Below are the code and all the weights of a small trained network. Each question names an input and a class and asks about switching units off, where a switched-off unit gives its printed mean instead of its output.

import numpy as np


def w(rows, s, z=0):
    codes = np.array(rows[::2]) - 128.0
    scale = np.full(codes.shape[1], s)
    scale[-1] = z or s
    return codes * scale


def norm(h):
    return h / np.sqrt((h * h).mean(-1, keepdims=True) + 1e-5)


def f(y):
    return np.maximum(y, 0)


def log_softmax(a):
    a = a - a.max(-1, keepdims=True)
    return a - np.log(np.exp(a).sum(-1, keepdims=True))


def net(x, mask):
    res = np.array(x, float).reshape(1, 7) / 4 @ E
    u = 0
    for l in range(2):
        y = f(norm(res) @ A[l][:, :-1].T + A[l][:, -1])
        res = res + np.where(mask[u : u + 15], y, B[l][:, -1]) @ B[l][:, :-1]
        u += 15
    return log_softmax(norm(res)[-1] @ U[:, :-1].T + U[:, -1])


A, B = {}, {}
E = w([
[129,126,127],'x0',
[252,58,230],'x1',
[111,47,67],'x2',
[132,125,127],'x3',
[128,129,129],'x4',
[126,129,125],'x5',
[36,135,253],'x6',
],0.0028)
A[0] = w([
[121,97,170,173],'L0N0',
[78,92,183,92],'L0N1',
[97,80,226,137],'L0N2',
[64,130,161,90],'L0N3',
[170,129,73,167],'L0N4',
[194,104,43,120],'L0N5',
[95,3,87,2],'L0N6',
[73,171,38,169],'L0N7',
[112,120,158,102],'L0N8',
[172,124,92,50],'L0N9',
[158,210,162,64],'L0N10',
[86,19,73,119],'L0N11',
[113,16,155,132],'L0N12',
[105,13,77,24],'L0N13',
[106,49,121,58],'L0N14',
],0.006,0.0025)
B[0] = w([
[179,88,152,180],'L0N0',
[116,92,113,172],'L0N1',
[127,89,128,212],'L0N2',
[172,52,101,169],'L0N3',
[82,19,205,195],'L0N4',
[83,100,180,207],'L0N5',
[185,233,74,161],'L0N6',
[145,89,162,254],'L0N7',
[116,117,128,146],'L0N8',
[84,109,133,147],'L0N9',
[153,180,109,160],'L0N10',
[197,252,126,195],'L0N11',
[246,152,86,185],'L0N12',
[175,235,88,165],'L0N13',
[190,191,76,147],'L0N14',
],0.0042,0.0037)
A[1] = w([
[137,233,230,94],'L1N0',
[130,121,128,86],'L1N1',
[147,197,247,78],'L1N2',
[209,71,114,147],'L1N3',
[123,157,191,171],'L1N4',
[60,172,79,121],'L1N5',
[179,80,42,175],'L1N6',
[146,26,119,250],'L1N7',
[2,142,80,116],'L1N8',
[65,61,193,74],'L1N9',
[97,140,205,76],'L1N10',
[65,159,82,132],'L1N11',
[77,83,167,131],'L1N12',
[184,105,130,119],'L1N13',
[96,54,160,171],'L1N14',
],0.0057,0.0026)
B[1] = w([
[140,156,48,187],'L1N0',
[141,103,137,128],'L1N1',
[144,155,89,189],'L1N2',
[62,111,153,227],'L1N3',
[170,101,67,179],'L1N4',
[216,74,237,194],'L1N5',
[57,159,152,222],'L1N6',
[2,177,122,252],'L1N7',
[202,49,208,218],'L1N8',
[70,134,84,171],'L1N9',
[109,127,87,155],'L1N10',
[195,121,167,190],'L1N11',
[80,114,83,168],'L1N12',
[105,107,141,184],'L1N13',
[89,112,78,193],'L1N14',
],0.0046,0.0037)
U = w([
[50,107,122,247],'0',
[187,65,208,23],'1',
[244,254,48,94],'2',
],0.0065,0.0012)

Each question gives the input, the list of numbers given to net, and the class t.
The units are the neurons (one row each of A and B). Each row of codes is followed by its name. A weight is (code - 128) times the scale printed after its matrix; where a second scale follows, it is the last column's (A, B and U).
mask holds one flag per neuron, layer by layer. A switched-off neuron (its flag False) gives its mean, the last column of its row in B, instead of its output. The means were averaged over made-up inputs and are rounded, as every weight is.
A unit's drop is (log p(t) with every unit on - log p(t) with that unit switched off) / (log p(t) with every unit on - log p(t) with every unit switched off).
The circuit of an input: a set's keep is (log p(t) with only the set's units on - log p(t) with every unit switched off) / (log p(t) with every unit on - log p(t) with every unit switched off). Starting from the 12 units with the biggest drops (on a tie, the unit counted first), units are removed one at a time, each time the one whose removal leaves the highest keep (on an exact tie, the one counted first), for as long as the keep stays at least 0.8.
circuit, biggest first: the units of the circuit, biggest drop first
most important unit: the unit with the biggest drop
top k neurons: the k neurons with the biggest drops, biggest first
k most important neurons of layer l: the k neurons of layer l with the biggest drops, biggest first
drop when u is switched off: that unit's drop, to one decimal
input [-6,-4,0,4,6,6,-1], class 1: top neuron => (L1N8)
input [-7,3,-6,-5,4,6,-6], class 0: top 2 neurons => (L0N11, L0N4)
input [-5,1,8,-5,-8,-2,-5], class 2: top 3 neurons => (L0N11, L0N13, L0N6)
input [0,-7,-6,-2,8,-3,6], class 1: top 4 neurons => (L1N8, L1N5, L1N7, L0N4)
input [-8,-5,-8,0,1,4,5], class 2: 2 most important neurons of layer 1 => (L1N0, L1N7)
input [-3,1,6,8,8,3,-8], class 0: top 4 neurons => (L0N4, L0N5, L1N6, L1N3)
input [4,-3,-8,-7,4,3,7], class 2: circuit, biggest first => (L1N0, L0N4, L1N2)
input [-4,4,5,8,-8,-6,-7], class 0: top 3 neurons => (L0N4, L0N5, L1N7)
input [-6,-8,2,-6,0,-4,4], class 1: circuit, biggest first => (L1N8, L1N5, L1N7)
input [0,-1,-4,-4,2,0,-4], class 0: top 2 neurons => (L0N4, L0N11)
input [7,-8,-8,3,3,-2,-3], class 1: top 3 neurons => (L1N5, L0N11, L1N8)
input [2,-4,-2,5,-7,-5,-5], class 0: 2 most important neurons of layer 0 => (L0N4, L0N7)
input [-8,-5,8,-5,0,2,1], class 2: top 3 neurons => (L0N11, L0N6, L0N13)
input [6,-7,-7,-5,0,-8,0], class 1: top 3 neurons => (L1N5, L0N11, L1N8)
input [7,-5,-5,0,1,5,-1], class 1: most important unit => L0N11
input [-7,3,-2,4,-1,-6,3], class 0: 2 most important neurons of layer 0 => (L0N11, L0N7)
input [7,-8,-6,1,7,5,-2], class 1: drop when L1N8 is switched off => 0.1
input [4,5,-8,-1,4,6,2], class 2: drop when L1N2 is switched off => 0.2
input [5,-6,4,-2,-6,5,-1], class 1: drop when L1N12 is switched off => 0.0
input [5,5,-2,5,-1,-1,-7], class 0: most important unit => L1N7
